[[137 138 121 152 132 142 130 132 142 138 107 122 128]
 [137 138 116 152 132 142 130 132 142 138 107 122 128]]
:
[[137 138 116 152 132 142 130 132 142 138 107 122 128]
 [137 138 121 152 132 142 130 132 142 138 107 122 128]]

[[125 136 130 129 125 112 125]
 [130 120 125 117 135 141 120]
 [116 130 127 126 123 106 130]
 [140 131 127 128 146 125 120]
 [125 135 130 127 126 113 124]]
:
[[125 135 130 127 126 113 124]
 [140 131 127 128 146 125 120]
 [116 130 127 126 123 106 130]
 [130 120 125 117 135 141 120]
 [125 136 130 129 125 112 125]]

[[130 125 149 133 129 125 120 121]
 [123 137 142 124 138 130 121 141]
 [133 129 105 129 133 122 115 127]
 [127 105 112 133  99 119 146 129]
 [126 136 139 129 142 128 118 133]
 [123 110 103 125 113 121 127 130]]
:
[[123 110 103 125 113 121 127 130]
 [126 136 139 129 142 128 118 133]
 [127 105 112 133  99 119 146 129]
 [133 129 105 129 133 122 115 127]
 [123 137 142 124 138 130 121 141]
 [130 125 149 133 129 125 120 121]]

[[107 119]
 [144 125]
 [149 100]]
:
[[149 100]
 [144 125]
 [107 119]]

[[128 132 117 123 135 127 115 123 138 138]
 [122 121 125 130 126 127 136 125 124 126]
 [121 120 117 131 129 129 133 121 130 135]
 [124 124 101 127 129 131 121 105 139 146]
 [134 141 137 122 134 124 118 138 131 127]
 [128 120 120 133 120 134 135 116 128 132]
 [134 135 128 124 129 128 117 127 132 131]
 [132 140 122 119 137 125 107 126 139 137]
 [131 126 119 133 120 135 129 112 130 136]]
:
[[131 126 119 133 120 135 129 112 130 136]
 [132 140 122 119 137 125 107 126 139 137]
 [134 135 128 124 129 128 117 127 132 131]
 [128 120 120 133 120 134 135 116 128 132]
 [134 141 137 122 134 124 118 138 131 127]
 [124 124 101 127 129 131 121 105 139 146]
 [121 120 117 131 129 129 133 121 130 135]
 [122 121 125 130 126 127 136 125 124 126]
 [128 132 117 123 135 127 115 123 138 138]]

[[124 120 125 121]
 [128 128 128 129]
 [123 123 133 135]
 [117 135 105 123]
 [122 136 109 126]
 [128 129 127 128]]
:
[[128 129 127 128]
 [122 136 109 126]
 [117 135 105 123]
 [123 123 133 135]
 [128 128 128 129]
 [124 120 125 121]]
---
[[111 146 117 143]
 [126 124 153 105]
 [139 148 112 113]
 [110 104 118 144]
 [120 112 156  99]]
:
[[111 146]
 [126 124]
 [139 148]]

[[110 143 126 140 128]
 [127 151 110 124 129]
 [129 141 118 116 126]
 [106 113 121 120 128]
 [120 113 126 139 130]]
:
[[110 143]
 [127 151]
 [129 141]]

[[136 133 121 120 140]
 [123 116 140 140 139]
 [120 118 139 137 103]
 [125 119 120 127 135]]
:
[[136 133]
 [123 116]
 [120 118]]

[[128 144 119 151]
 [127 111 139 108]
 [116 113 144 139]
 [128 143 119 147]
 [114 118 142 150]]
:
[[128 144]
 [127 111]
 [116 113]]

[[117 125 140]
 [120 136 110]
 [134 150 134]]
:
[[117 125]
 [120 136]
 [134 150]]

[[130 117]
 [128 145]
 [118 106]
 [126 140]
 [103 118]]
:
[[130 117]
 [128 145]
 [118 106]]
---
[[134 139 130 129 110 127 127 129 129 135 130]
 [128 148 131 136 125 132 125 130 126 148 135]
 [130 133 129 125 121 126 129 154 133 136 141]]
:
[[128 148 131 136 125 132 125 130 126 148 135]]

[[130 131 143]
 [128 124 149]
 [127 132 147]]
:
[[128 124 149]]

[[131 151 114 118 127 135 125 119 124 134 130 114 130 113 119]
 [126 123 132 139 145 134 124 131 118 131 123 125 148 138 111]
 [128 141 134 122 131 128 118 129 116 114 134 134 135 122 126]
 [128 134 117 129 111 131 123 128 137 122 131 138 139 128 147]
 [131 149 114 124 114 138 116 124 135 129 135 125 138 115 137]
 [120 137 123 108 118 125 120 123 133 109 132 138 138 126 127]]
:
[[126 123 132 139 145 134 124 131 118 131 123 125 148 138 111]
 [128 134 117 129 111 131 123 128 137 122 131 138 139 128 147]
 [120 137 123 108 118 125 120 123 133 109 132 138 138 126 127]]

[[141 144 139 104]
 [131 151 147 129]
 [124 105 114 147]
 [140 141 139 117]
 [134 118 129 156]
 [105 113 109 134]
 [134 116 124 141]]
:
[[131 151 147 129]
 [140 141 139 117]
 [105 113 109 134]]

[[122 125 124 127 127 104]
 [122 125 123 127 127 101]
 [122 132 121 132 128 118]
 [122 126 121 129 130 117]
 [122 125 141 126 129 124]
 [122 132 123 129 133 122]
 [122 130 130 130 125 121]
 [122 131 124 132 125 119]
 [122 128 121 131 131 152]
 [122 129 122 131 129 147]]
:
[[122 125 123 127 127 101]
 [122 126 121 129 130 117]
 [122 132 123 129 133 122]
 [122 131 124 132 125 119]
 [122 129 122 131 129 147]]

[[126 138 118 142 140 116 148 106 126 138]
 [129 115 128 131 117 125 129 127 118 112]
 [119 122 124 121 137 114 130 142 123 111]
 [128 131 110 137 137 127 142 108 121 139]
 [141 134 139 143 142 124 118 125 128 126]]
:
[[129 115 128 131 117 125 129 127 118 112]
 [128 131 110 137 137 127 142 108 121 139]]

[[129 130 127 130 128 129 129 129 130 134 132 128 130 128 139 129]
 [128 130 128 129 130 128 129 127 128 136 127 128 129 129 158 123]]
:
[[128 130 128 129 130 128 129 127 128 136 127 128 129 129 158 123]]

[[119 133 124 118 134 118 138 135]
 [128 122 120 125 128 125 119 124]
 [131 124 131 154 128 148 115 124]
 [134 127 144 142 125 142 128 126]
 [131 138 146 133 126 131 142 134]
 [133 122 123 133 125 134 118 120]
 [131 124 130 154 128 146 115 124]
 [125 142 146 140 133 131 141 137]]
:
[[128 122 120 125 128 125 119 124]
 [134 127 144 142 125 142 128 126]
 [133 122 123 133 125 134 118 120]
 [125 142 146 140 133 131 141 137]]
